The symbols move the points like this.
tu: zj->pj, gq->pf, zr->sr, pj->mq, qb->ld, jn->dc, hl->hb, bn->qr, fj->gg, lf->gq, rc->qc, cf->jm, ls->rq, ph->lj, gt->gm, lg->lz, hb->tg, bp->br, ht->pp, mp->nq, sc->nq, lz->tt, th->nb, mn->hj, hh->fc, jd->dq, tq->gf, cj->bp, ml->tb, gz->sg, br->rh, dt->ll, rm->rz, pn->pp, zp->pj, bg->rc, hq->pr, jc->fz, cc->zc, nc->mp, qh->bg, jq->gs, gp->ns, ns->rn, ld->gr, sr->fh, tr->ml, nr->rm, mm->gr, pq->nr, gr->sf, tb->qc, ct->gz, bl->fr, sf->fr, qz->mn, mq->gz, zt->dn, hz->nf, qp->qh, nz->zt, lj->ll, sg->ls, tg->pz, sq->zp, pp->cl, mz->rh, bf->bl, pz->cz, gg->lf, gn->ph, gs->rq, hg->lq, rq->pg, ms->ph, fc->fj, jm->qb, gh->gq, rn->mm, dq->sq, rh->jn, hj->bp, gm->ns, dn->hg, nh->lh, rd->nc, pr->jq, zq->ht, lh->jm, fm->lg, fr->zj, hc->hb, cn->ll, ds->lg, zs->cn, tt->gt, cl->hc, gf->bm, qr->gq, cz->zr, fh->jb, nf->fr, zc->tr, cp->fz, pf->dz, nb->fm, bm->hl, dz->jc, jg->dt, rz->cj, qc->ct, qs->pq, nq->cf, jf->tq, jb->gn, lq->cf, dc->qc, ll->hc, pg->rd, fz->ms
ve: zj->lq, gq->rh, zr->zq, pj->sf, qb->mp, jn->hj, hl->zr, bn->nh, fj->tb, lf->nr, rc->ls, cf->rd, ls->rz, ph->hh, gt->ds, lg->pr, hb->tq, bp->qr, ht->lj, mp->cn, sc->nh, lz->rq, th->sq, mn->zc, hh->jg, jd->bf, tq->zr, cj->hj, ml->nr, gz->nb, br->rm, dt->fj, rm->cc, pn->fz, zp->gr, bg->gz, hq->zj, jc->qr, cc->qc, nc->zs, qh->gz, jq->hz, gp->lf, ns->rc, ld->nq, sr->ht, tr->mz, nr->pf, mm->gt, pq->pf, gr->gm, tb->cp, ct->ls, bl->dn, sf->mn, qz->gq, mq->dq, zt->jm, hz->sq, qp->pr, nz->cf, lj->fc, sg->bp, tg->gf, sq->mm, pp->ms, mz->bg, bf->zt, pz->bm, gg->gf, gn->hc, gs->zs, hg->ld, rq->mp, ms->pq, fc->dt, jm->nc, gh->rc, rn->th, dq->gs, rh->mn, hj->sf, gm->zj, dn->jm, nh->jb, rd->pz, pr->rq, zq->ph, lh->lf, fm->pj, fr->hg, hc->lf, cn->qp, ds->jq, zs->hl, tt->qp, cl->ml, gf->nz, qr->rh, cz->ld, fh->sc, nf->fr, zc->ct, cp->br, pf->dc, nb->qh, bm->nf, dz->bn, jg->cl, rz->rh, qc->qz, qs->lh, nq->pg, jf->pn, jb->ll, lq->nz, dc->bp, ll->gg, pg->fc, fz->qs
bu: zj->lq, gq->jn, zr->zq, pj->sf, qb->mp, jn->hj, hl->gf, bn->br, fj->tb, lf->pp, rc->ls, cf->rd, ls->gh, ph->hh, gt->pr, lg->gs, hb->tq, bp->gp, ht->lj, mp->zs, sc->nh, lz->nb, th->sq, mn->zc, hh->jg, jd->bf, tq->zr, cj->jc, ml->qr, gz->lg, br->pp, dt->fj, rm->cc, pn->fz, zp->gr, bg->gz, hq->zj, jc->dc, cc->mn, nc->zs, qh->gz, jq->hz, gp->gh, ns->lz, ld->nq, sr->ht, tr->mz, nr->dz, mm->gt, pq->ms, gr->gm, tb->cp, ct->qh, bl->tt, sf->ns, qz->cj, mq->dq, zt->jm, hz->bl, qp->zp, nz->zs, lj->fc, sg->fm, tg->gf, sq->mm, pp->mz, mz->bg, bf->zt, pz->jb, gg->pn, gn->hc, gs->nf, hg->jf, rq->lq, ms->pq, fc->dt, jm->nc, gh->rc, rn->tt, dq->rn, rh->mn, hj->tr, gm->lg, dn->qb, nh->jb, rd->pz, pr->jd, zq->jg, lh->ht, fm->pj, fr->hg, hc->lf, cn->jb, ds->jq, zs->bf, tt->qp, cl->ml, gf->sr, qr->rh, cz->zt, fh->sc, nf->fr, zc->rn, cp->fc, pf->fm, nb->zp, bm->fh, dz->bn, jg->cl, rz->mq, qc->qz, qs->gq, nq->hz, jf->cz, jb->ll, lq->nz, dc->bp, ll->gg, pg->tg, fz->qs

The rows follow the links: the fewer symbols apart two points are, the more alike their rows tend to be.

Rows with their points:
(312, -57, -188, -266, 227, 201, -858, 291, 287, -32, 667, 4, 254, -160, 258, -296, 470, 153, 271, 92, 407, 125, -330, -827, 31, 174, -466, 428, -8, -2, -342, 480, 3, 636, -892, -132, 60, 121, -98, 22, 126, -957, 128, -271, -289, 482, -28, -310, 666, 20, 471, -76, -291, -233, 480, -939, 250, -558, 601, 81, 10, 305, -133, 67, 190, -537, 177, 160, 299) | jg
(129, 3, 556, -139, -417, 528, -442, 380, 120, -271, -21, -94, 99, 40, -197, 109, -606, -300, -401, -184, 215, 30, 96, 391, -535, -3, 329, -402, 230, -28, -490, -84, -763, -311, 397, -1087, -366, 797, 276, -68, 270, -376, -201, -213, 171, -587, 229, -286, -379, -38, -338, 1, -534, -861, -120, 367, -330, -5, -7, -29, -95, 178, 161, -136, -590, -390, 562, -355, -420) | hl
(-221, -326, 812, 590, 2, -347, 121, -180, 468, 105, -802, 210, 53, -277, 64, 524, -451, -774, -60, 123, -455, -124, -863, 407, 289, -75, 440, 51, -159, 388, 96, -44, -707, -149, -515, -55, -338, 178, 205, -218, 276, 221, -677, 586, -299, 316, -154, 102, -471, -50, -335, 406, 185, 199, -555, 564, -745, 172, -332, 314, -132, 351, 114, -120, -24, -242, -392, -30, 171) | nf
(14, -134, -133, -66, 519, -473, -593, 118, -95, -84, 300, 166, 124, -163, 247, -114, 707, 142, 430, 282, -92, -30, -407, -857, 276, 196, -446, 682, 3, -38, 227, 255, 32, 551, -567, 497, 119, -242, -124, -112, -211, -703, -98, -86, -496, 355, 140, -310, 670, -63, 593, -95, 348, 358, 639, -449, -51, -434, 246, 458, 452, -84, -438, 482, 734, -278, -148, 63, 633) | cp
(-267, 129, -143, -404, -18, 252, 132, -134, 465, 410, 137, -352, 50, 154, 243, -78, -397, 164, 113, -160, 10, 529, -103, -20, 258, 140, 276, -260, -116, 273, -518, 203, 280, 636, -932, -106, 280, 19, 103, 224, 527, 156, 447, 326, 497, 880, -351, 723, -48, -59, -161, 525, -217, 18, -234, -480, 679, 555, -58, -101, -834, 424, 507, -403, -827, 124, 69, 434, -323) | sq
(241, -177, 73, 729, -231, -164, 515, -252, -184, 182, -553, 402, 75, -324, -188, 587, -414, -330, -483, -249, -312, -331, 102, 170, -93, 131, 620, -184, -106, -16, 240, -265, -165, -1061, 267, -435, -775, 473, -226, -235, -88, 752, -679, 213, -253, -528, -23, -262, -653, 76, 97, 141, 49, -33, -334, 576, -462, -442, -42, -20, 583, 333, 249, -313, 455, -332, -565, -331, 91) | nz
(126, -80, -109, 677, -342, -308, 536, -458, -312, 147, -602, 345, 151, -371, -119, 421, -350, -210, -493, -149, -332, -369, 48, 35, -69, 174, 723, -155, -118, -53, 206, -322, -80, -911, 357, -275, -772, 447, -223, -270, -126, 702, -678, 360, -342, -448, 4, -275, -608, 119, 154, 186, 135, 211, -105, 494, -318, -319, -33, -120, 653, 34, 124, -295, 662, -262, -612, -347, -54) | cf
(203, -196, -505, -334, 314, -305, -341, 346, -287, -413, 325, -238, -223, 472, -288, -343, 464, 155, 209, -183, 399, -527, 31, -363, -248, -256, -536, 628, 30, -167, -196, -248, 251, 397, 733, 272, 255, -439, 37, 166, -488, -616, 386, -777, 86, -35, 132, -708, 773, 256, 569, -667, -54, -186, 570, 93, 85, -94, 343, -262, 218, -271, -370, 251, 357, 172, 670, 91, -118) | lf
(-113, 270, -268, -423, -160, 418, 277, -195, 411, 454, 271, -200, -20, 64, 265, -115, -381, 251, 14, -199, 26, 617, 327, 70, 277, 221, 282, -466, -165, 68, -286, 257, 519, 308, -839, -90, 227, -54, -80, 378, 469, 587, 491, 242, 527, 679, -477, 768, -228, -47, -269, 467, -204, 27, -408, -528, 727, 412, -133, -143, -707, 535, 642, -476, -783, 69, -124, 333, -231) | dq
(179, -180, -104, -283, -107, 293, -951, 504, 154, -315, 423, -199, 150, 220, -12, -350, 121, 99, -45, -220, 524, -141, -336, -516, -529, -17, -350, 220, 54, -115, -707, 119, -220, 513, -67, -672, -147, 272, -1, 39, 103, -1167, 227, -563, -113, 186, 60, -640, 587, 201, 398, -313, -609, -561, 538, -402, 168, -130, 636, -300, -78, -60, -63, 36, 69, -433, 803, -14, -417) | ht
(-292, -26, -18, -137, -6, 62, 197, -322, 664, 437, -111, -146, -29, 10, 195, 13, -320, -113, 202, -130, -135, 347, -440, 117, 404, 17, 110, -179, -298, 391, -475, 271, 187, 635, -1035, 110, 136, -155, 145, 187, 590, 257, 232, 517, 321, 1092, -500, 702, -2, -53, -202, 523, -148, 153, -450, -389, 497, 610, 31, -130, -853, 336, 464, -398, -630, 83, -108, 431, -282) | gt
(-307, 290, -104, -533, -40, 493, 181, -130, 345, 307, 256, -294, -22, 114, 303, -99, -298, 301, 94, -17, 1, 712, 180, 80, 249, 144, 189, -445, -4, 184, -342, 268, 331, 634, -815, -63, 333, -13, 77, 291, 517, 250, 526, 236, 502, 653, -263, 818, -93, -116, -330, 461, -113, 19, -220, -532, 662, 536, -203, -33, -794, 308, 513, -345, -825, 192, -22, 324, -259) | rn
(-249, -226, -35, 468, -348, -527, 519, -607, -279, 458, -947, 80, 328, -273, -98, 422, -411, -25, -545, -103, -342, -161, -336, 105, -31, 132, 945, -97, -96, 28, 87, -385, -197, -466, 217, -299, -780, 376, 85, -430, 159, 322, -573, 556, -141, 67, -35, -137, -568, 141, 219, 468, 32, 275, 204, 564, -238, 243, -94, -132, 367, -265, 312, -377, 574, -212, -494, -156, -414) | nq
(-321, -200, 99, 165, 45, -264, 316, -439, 510, 470, -533, 55, 104, -108, 227, 396, -497, -268, 50, -128, -321, 142, -597, 112, 465, 161, 629, -137, -361, 443, -303, -53, -157, 364, -1111, -82, -246, 30, 76, -59, 378, 458, -179, 756, 154, 954, -465, 417, -280, -35, -53, 764, 69, 303, -390, 74, 153, 465, -120, 57, -407, 480, 522, -463, -303, -204, -415, 253, -133) | hz
(-109, 429, 261, -693, 522, -287, -139, 356, -821, -190, 373, -104, 9, 102, 212, -73, 55, 200, 11, 273, 41, 498, 682, 38, 185, 242, 226, -144, 473, -57, 542, -49, -248, 279, 142, 306, 502, -14, 124, 73, -479, -77, 295, -32, 254, -544, 756, 248, -93, -527, -259, -25, 678, 21, 364, 401, -249, 102, -784, 970, 225, -11, -430, 771, -225, 521, 112, -202, 491) | rh
(211, 65, 387, -244, -237, 664, -747, 674, 267, -304, 343, -101, 65, 197, -100, -4, -452, -273, -226, -210, 366, 14, 114, 204, -589, 15, 155, -203, 140, -14, -586, 129, -611, -2, 42, -1194, -241, 733, 69, 140, 65, -430, 47, -465, 254, -421, 162, -250, -114, 2, -173, -191, -626, -879, -133, 125, -250, -191, 118, -38, -190, 445, 96, -39, -693, -418, 747, -161, -272) | zr
(185, -22, -571, 286, -180, -389, 783, -417, -572, 434, -314, 263, 73, -154, 27, 406, -289, 196, -490, -403, -212, -202, 519, -280, 18, 341, 870, -185, -149, -94, 170, -353, 406, -783, 123, -257, -751, 259, -322, -255, -301, 995, -366, 206, -30, -276, -113, -140, -540, 94, 446, 275, 180, 214, 72, 400, 160, -330, 36, -142, 589, 282, 358, -460, 512, -146, -634, -144, -120) | qb
(-113, 375, 68, -761, 608, -283, -161, 360, -806, -70, 457, -114, 47, 90, 277, -61, 95, 316, 74, 278, 74, 496, 744, -84, 229, 304, 311, -104, 444, -30, 489, -54, -137, 393, 4, 272, 569, -69, 133, 74, -486, -95, 342, -171, 363, -420, 662, 294, -11, -497, -95, -24, 696, 33, 424, 318, -172, 92, -776, 930, 235, 107, -344, 728, -127, 505, 113, -201, 475) | rm
(10, 169, -273, -638, 761, -300, -564, 508, -349, -106, 680, 2, 111, 4, 205, -192, 582, 320, 325, 147, 363, 212, 170, -709, 174, 342, -309, 475, 219, -58, 232, 156, 102, 744, -466, 333, 356, -345, -52, 82, -438, -647, 346, -329, 17, 77, 417, -136, 640, -317, 533, -258, 368, 78, 769, -327, 38, -343, -28, 624, 270, 172, -470, 667, 186, 19, 202, 52, 572) | ml
(21, 455, 167, 261, -547, 868, 268, 76, -22, -293, 479, -35, -158, -159, -97, -333, 457, 380, 82, 415, 129, 300, 784, 478, -135, -293, -773, -571, 344, -429, 499, 346, 372, -643, 831, 286, 536, -8, -159, 95, 186, 313, 148, -151, -87, -868, -9, 530, -95, -68, -654, -264, -250, -42, -325, -542, 190, -58, -28, -395, -61, -597, -233, 86, -261, 377, -95, -170, 145) | ct
(-45, 362, -70, -61, -319, 704, 465, -104, 469, 67, 354, -200, -169, -12, 23, -246, -15, 343, 138, 86, 78, 562, 654, 468, 145, -120, -453, -600, 1, -120, 83, 460, 526, -145, -72, 264, 609, -155, -104, 440, 560, 600, 443, 165, 277, 58, -325, 885, -124, -73, -654, 203, -254, -101, -747, -650, 552, 219, -125, -304, -629, 73, 241, -271, -923, 422, -149, 227, 35) | mq

Each walk starts at a row. The symbols on each line, taken left to right, move it on to the next point.
Answer with the point's row; about right is enough.
new walk
(-19, -144, 143, 1049, -529, 138, 769, -688, 431, 194, -719, 313, -55, -462, -171, 289, -31, -267, -34, 91, -460, -161, -296, 345, 153, -226, -27, -208, -297, -76, 346, 0, 182, -926, 126, 178, -390, 91, -214, -229, 372, 790, -645, 496, -456, -76, -548, 179, -438, 244, -287, 283, -102, 331, -711, -118, -170, -96, 186, -500, 77, -159, 202, -501, 365, -220, -790, -59, 13)
bu ve ve tu ve bu bu tu ve	(307, -142, -509, 193, 2, -370, 688, -339, -459, 412, -283, 378, 21, -198, 92, 431, -412, 53, -365, -453, -219, -151, 500, -219, 87, 508, 784, -80, -193, -30, 179, -295, 326, -679, -160, -229, -735, 250, -380, -4, -375, 1064, -321, 144, -31, -199, -75, -25, -566, 102, 478, 209, 276, 162, -169, 409, 57, -428, -38, -43, 624, 578, 393, -369, 524, -149, -616, -179, 55)
ve bu ve ve tu tu tu	(-80, -67, 432, 355, -451, -22, 70, -150, -285, -61, -564, -30, 266, -223, -305, 199, -457, -238, -642, -2, -59, -270, -213, 353, -517, -37, 778, -376, 135, -196, -222, -317, -648, -661, 748, -859, -602, 850, 241, -337, 145, -209, -485, 89, -155, -522, 294, -453, -496, 182, -122, 96, -296, -306, 162, 650, -358, 269, 40, -89, 334, -355, 161, -229, 131, -417, 90, -380, -541)
new walk
(-116, 42, -12, 518, -524, 575, 522, -360, 871, 157, -165, -85, -222, -69, -84, -96, -13, 31, 302, 7, -158, 103, -124, 455, 243, -497, -556, -321, -299, 88, -35, 346, 533, -225, -135, 345, 237, -302, -75, 131, 722, 471, 94, 302, 36, 499, -656, 602, -77, 88, -527, 158, -420, 175, -787, -652, 390, 297, 273, -736, -695, -194, 332, -450, -478, 201, -258, 297, -124)
ve ve ve bu ve bu tu tu	(-31, 188, -108, -418, 594, -420, 66, 420, -862, -415, 278, -6, -322, 361, -61, -100, 317, 78, 205, 50, 90, -111, 655, 145, 77, -30, -236, 233, 315, -89, 485, -219, 140, 183, 575, 628, 577, -509, 86, 218, -857, 81, 341, -432, 208, -601, 579, -145, 120, -203, 23, -513, 715, 228, 327, 508, -228, -115, -436, 527, 375, -176, -521, 670, 203, 645, 225, -89, 410)
tu bu tu ve bu bu	(201, 114, -780, -77, -37, -76, 661, -300, -325, 643, 31, 239, -5, -23, 214, 315, -505, 205, -350, -445, -57, 70, 664, -336, 56, 560, 777, -238, -182, -6, -24, -224, 535, -470, -321, -437, -667, 252, -356, 46, -298, 1150, -32, 148, 320, -21, -255, 157, -516, -63, 449, 310, 68, 23, -85, 123, 425, -415, 0, -120, 429, 814, 588, -507, 172, -87, -428, -51, -52)
new walk
(-13, -201, 418, 747, -470, -44, -31, -439, -25, 107, -614, 291, 536, -549, 34, 178, -137, -164, -458, 257, -278, -138, -683, -120, -221, 72, 527, -24, 82, -218, 119, -26, -532, -618, 175, -515, -738, 647, 80, -600, 329, -279, -801, 474, -566, -256, 65, -303, -426, 129, 99, 323, -225, 42, 207, 122, -432, -122, 222, -126, 489, -451, 123, -193, 674, -664, -453, -234, -180)
ve tu bu tu tu ve bu	(27, 261, 321, 438, -433, 499, 242, 95, -82, -427, 167, 98, -290, -124, -315, -278, 411, 65, 110, 352, -33, -119, 443, 628, -111, -527, -947, -234, 88, -282, 657, 126, 232, -712, 1071, 543, 424, -347, -96, 54, -170, 246, -10, -312, -245, -966, 36, 132, 9, 108, -568, -505, 44, 156, -307, -174, -173, -211, -7, -363, 245, -786, -480, 309, 93, 358, -153, -216, 262)
tu bu bu ve ve bu bu bu	(-320, 76, -240, -39, -272, 340, 450, -376, 554, 461, -8, -188, -57, 94, 206, -134, -200, 199, 61, -147, -47, 394, -129, 106, 242, 69, 68, -325, -336, 208, -345, 211, 485, 282, -774, 56, 156, -122, -24, 163, 638, 476, 338, 354, 275, 873, -629, 747, -70, 100, -277, 468, -256, 214, -545, -491, 743, 325, 84, -541, -760, 252, 594, -590, -572, 46, -248, 386, -339)
new walk
(-76, -7, 123, 31, 398, -327, -668, 98, -97, -139, 203, 149, 302, -370, 418, -94, 756, 165, 262, 523, -59, 151, -504, -800, 334, 228, -302, 437, 108, -178, 301, 464, -57, 602, -708, 436, 154, -100, -20, -308, -20, -855, -115, 79, -512, 243, 204, -164, 497, -174, 402, 125, 206, 316, 653, -608, -76, -379, 131, 504, 306, -237, -464, 512, 644, -204, -270, 127, 685)
tu ve bu bu tu tu ve ve bu tu	(-183, -154, 167, 616, -355, 406, 581, -432, 912, 152, -284, 16, -162, -43, -96, 31, 13, -165, 332, 32, -137, 114, -371, 471, 294, -428, -485, -209, -364, 230, -46, 338, 383, -89, -323, 434, 309, -344, -49, 111, 720, 486, 26, 379, 38, 658, -675, 540, -16, 165, -508, 266, -326, 200, -852, -484, 202, 294, 248, -554, -715, -70, 310, -526, -475, 143, -305, 312, -8)
bu tu tu bu ve tu	(-165, -68, 751, 170, -379, 104, -268, 74, 58, -81, -535, -181, 237, -24, -244, 101, -559, -464, -459, -12, -36, -122, -519, 510, -439, -203, 627, -258, 175, -28, -394, -257, -1014, -215, 563, -768, -368, 708, 369, -323, 340, -534, -383, 118, -88, -333, 208, -248, -441, 15, -400, 168, -305, -386, 48, 614, -580, 503, -126, 56, -99, -318, 74, -111, -313, -329, 287, -317, -528)
new walk
(0, -139, -355, -541, 643, -977, 62, 126, -688, -175, -55, -207, -250, 514, -176, -73, 191, -18, 103, -183, 47, -387, 201, -119, 87, 12, 12, 490, 131, 120, 111, -496, 109, 542, 470, 701, 325, -669, 162, 157, -822, -84, 400, -372, 241, 113, 267, -338, 437, -33, 427, -399, 695, 284, 462, 764, -54, 343, -405, 347, 164, -46, -361, 436, 298, 609, 405, 32, 98)
tu ve tu ve bu ve	(-265, 615, 370, -732, 299, 313, -106, 248, -424, 93, 604, -150, 127, -117, 316, -159, -4, 455, 37, 464, 75, 882, 853, 247, 162, 258, 285, -469, 581, -108, 449, 168, -181, 271, -106, -13, 542, 193, 114, 78, -36, 15, 410, 120, 351, -519, 582, 684, -331, -559, -476, 269, 370, -37, 166, -138, 36, 153, -765, 738, -119, -45, -149, 402, -563, 403, 67, -215, 338)
tu bu bu bu bu bu	(-157, -166, 104, 475, -281, -33, 509, -521, 639, 482, -617, 147, 22, -156, 167, 326, -446, -330, 18, -142, -319, 73, -444, 283, 307, 53, 366, -212, -356, 355, -66, 131, 105, -200, -769, -18, -303, 15, -40, -36, 588, 808, -316, 650, -20, 676, -575, 486, -468, 31, -213, 579, -67, 306, -750, -29, 54, 176, 33, -212, -375, 315, 554, -666, -211, -65, -653, 178, -145)
new walk
(-247, 172, 599, 460, -424, 640, 340, -153, 772, 47, 36, -59, -316, -100, -98, -86, 117, -165, 403, 351, -268, 316, -99, 718, 308, -431, -744, -319, -92, 76, 182, 350, 154, -91, 25, 513, 563, -369, 72, 67, 625, 346, 119, 290, 62, 143, -368, 815, -120, 26, -872, 200, -164, 314, -860, -461, 72, 270, -147, -331, -615, -338, -39, -34, -668, 325, -282, 198, 156)
tu bu tu ve bu	(-276, -225, 139, 193, 73, -244, 351, -428, 693, 580, -431, -99, 96, -70, 172, 250, -356, -319, 167, -87, -281, 162, -635, 66, 454, 69, 364, -23, -366, 448, -284, 110, 42, 443, -1052, 140, -61, -120, 127, 30, 629, 310, -72, 695, 78, 1118, -537, 432, -110, 9, -143, 583, 61, 315, -557, -84, 187, 478, -52, 22, -623, 496, 566, -522, -428, -151, -334, 321, -63)
bu bu ve ve ve bu	(251, 37, -542, 196, -183, -110, 700, -408, -511, 371, -362, 214, 172, -171, 46, 246, -475, 227, -459, -412, -77, -150, 489, -192, -130, 363, 886, -225, -129, -170, 43, -306, 330, -808, 147, -539, -863, 471, -277, -195, -150, 821, -335, 235, 5, -315, -110, -120, -669, 33, 419, 342, -69, -44, 7, 331, 195, -292, 1, -349, 528, 273, 462, -577, 405, -328, -456, -250, -334)
new walk
(-18, -139, -250, 186, 23, -285, 643, -403, 129, 564, -323, 279, 9, -103, 187, 504, -565, -151, -106, -342, -341, 62, -33, -56, 359, 394, 845, -181, -321, 284, -81, -170, 185, -308, -918, -143, -506, 158, -216, -12, 15, 1030, -293, 575, 88, 432, -407, 308, -560, -43, 182, 509, 195, 252, -446, 197, 110, -170, -208, 82, 49, 807, 581, -518, 91, -183, -686, 135, -1)
bu tu ve bu bu tu ve ve bu	(492, -293, 270, 190, -20, 260, -276, 530, 205, -322, -31, 235, -147, 94, -254, 399, -469, -743, -204, -432, 145, -462, 94, 339, -395, -27, 223, -73, -39, 148, -259, -109, -601, -511, 221, -858, -525, 530, -81, 24, -141, 186, -378, -232, 77, -521, 66, -472, -269, -16, -6, -269, -219, -748, -522, 778, -737, -601, 130, 88, 159, 846, 90, -148, -317, -335, 372, -399, 11)
tu ve ve tu tu tu	(349, 33, -308, -494, 411, 118, -831, 496, 31, -111, 721, -41, 116, 69, 177, -308, 542, 251, 317, 7, 385, 36, -157, -849, 24, 171, -519, 475, 1, -90, -197, 272, 177, 697, -565, -47, 127, -103, -185, 107, -238, -809, 323, -393, -94, 348, 66, -309, 778, 29, 656, -248, -222, -161, 551, -725, 201, -520, 472, 113, -1, 245, -260, 290, 217, -365, 351, 203, 241)
new walk
(-62, -186, 15, 502, -167, -349, 629, -513, -58, 432, -713, 245, 134, -309, -12, 588, -444, -302, -368, -170, -375, -229, -211, 66, 79, 194, 917, -167, -222, 116, 112, -348, -181, -658, 14, -382, -763, 472, -17, -329, 95, 683, -676, 574, -112, -40, -93, -109, -740, 32, 116, 451, 126, 93, -232, 710, -293, 65, -179, 25, 433, 297, 507, -417, 348, -289, -534, -188, -159)
bu ve bu bu tu tu ve tu	(0, -132, 374, -261, -354, 433, -804, 431, 67, -289, 91, -333, 145, 185, -209, -183, -314, -141, -297, -122, 378, -83, -288, 176, -616, -56, 178, -120, 194, -66, -773, -35, -679, 181, 467, -961, -191, 597, 291, -75, 253, -1001, 37, -324, 55, -195, 213, -466, 69, 133, -46, -70, -662, -709, 313, 139, -130, 262, 236, -219, -207, -245, 40, -46, -416, -407, 825, -141, -669)
bu tu bu ve bu ve bu	(-337, 34, 113, -5, -251, 461, 293, -258, 903, 289, -100, -291, -95, 78, 106, -96, -232, -75, 173, -2, -78, 355, -339, 298, 242, -179, -235, -296, -245, 288, -402, 356, 301, 411, -587, 196, 366, -233, 75, 241, 718, 229, 340, 399, 198, 848, -570, 700, -21, 112, -455, 343, -250, 159, -653, -479, 411, 598, 115, -364, -927, 105, 387, -406, -757, 145, -91, 443, -261)
new walk
(-136, -108, 726, 664, -182, 232, 318, -184, 923, -43, -306, 46, -253, -178, -127, 123, 30, -576, 356, 342, -366, 11, -414, 713, 351, -466, -624, -184, -177, 315, 212, 288, -181, -46, -228, 575, 430, -356, 87, 146, 537, 309, -164, 396, -165, 375, -508, 599, -108, 13, -752, 149, 61, 259, -1023, -61, -303, 328, -38, 14, -685, 18, -101, -34, -554, 181, -276, 106, 320)
tu ve tu ve tu tu	(-335, -21, 946, 135, 135, 71, 119, -39, 440, -35, -260, 83, -22, -213, 145, 263, -201, -533, 231, 617, -419, 349, -425, 650, 502, -127, 58, -155, 132, 322, 422, 166, -520, 150, -446, 320, 378, -119, 308, -41, 289, 262, -193, 590, -20, 187, 42, 625, -391, -386, -811, 422, 413, 293, -624, 295, -597, 332, -626, 650, -380, 103, -125, 329, -533, 137, -347, -26, 530)
bu tu bu ve bu ve bu	(-195, -212, 417, 449, -167, 101, 203, -351, 1050, 238, -463, -73, -193, -184, 6, 145, -156, -450, 360, 166, -393, 172, -697, 410, 454, -316, -188, -60, -282, 358, -84, 265, -141, 164, -750, 405, 239, -234, 140, 130, 644, 259, -109, 546, -80, 842, -564, 538, -84, 55, -477, 401, -132, 247, -860, -216, -59, 357, 17, -14, -736, 193, 251, -334, -504, 16, -304, 354, 77)
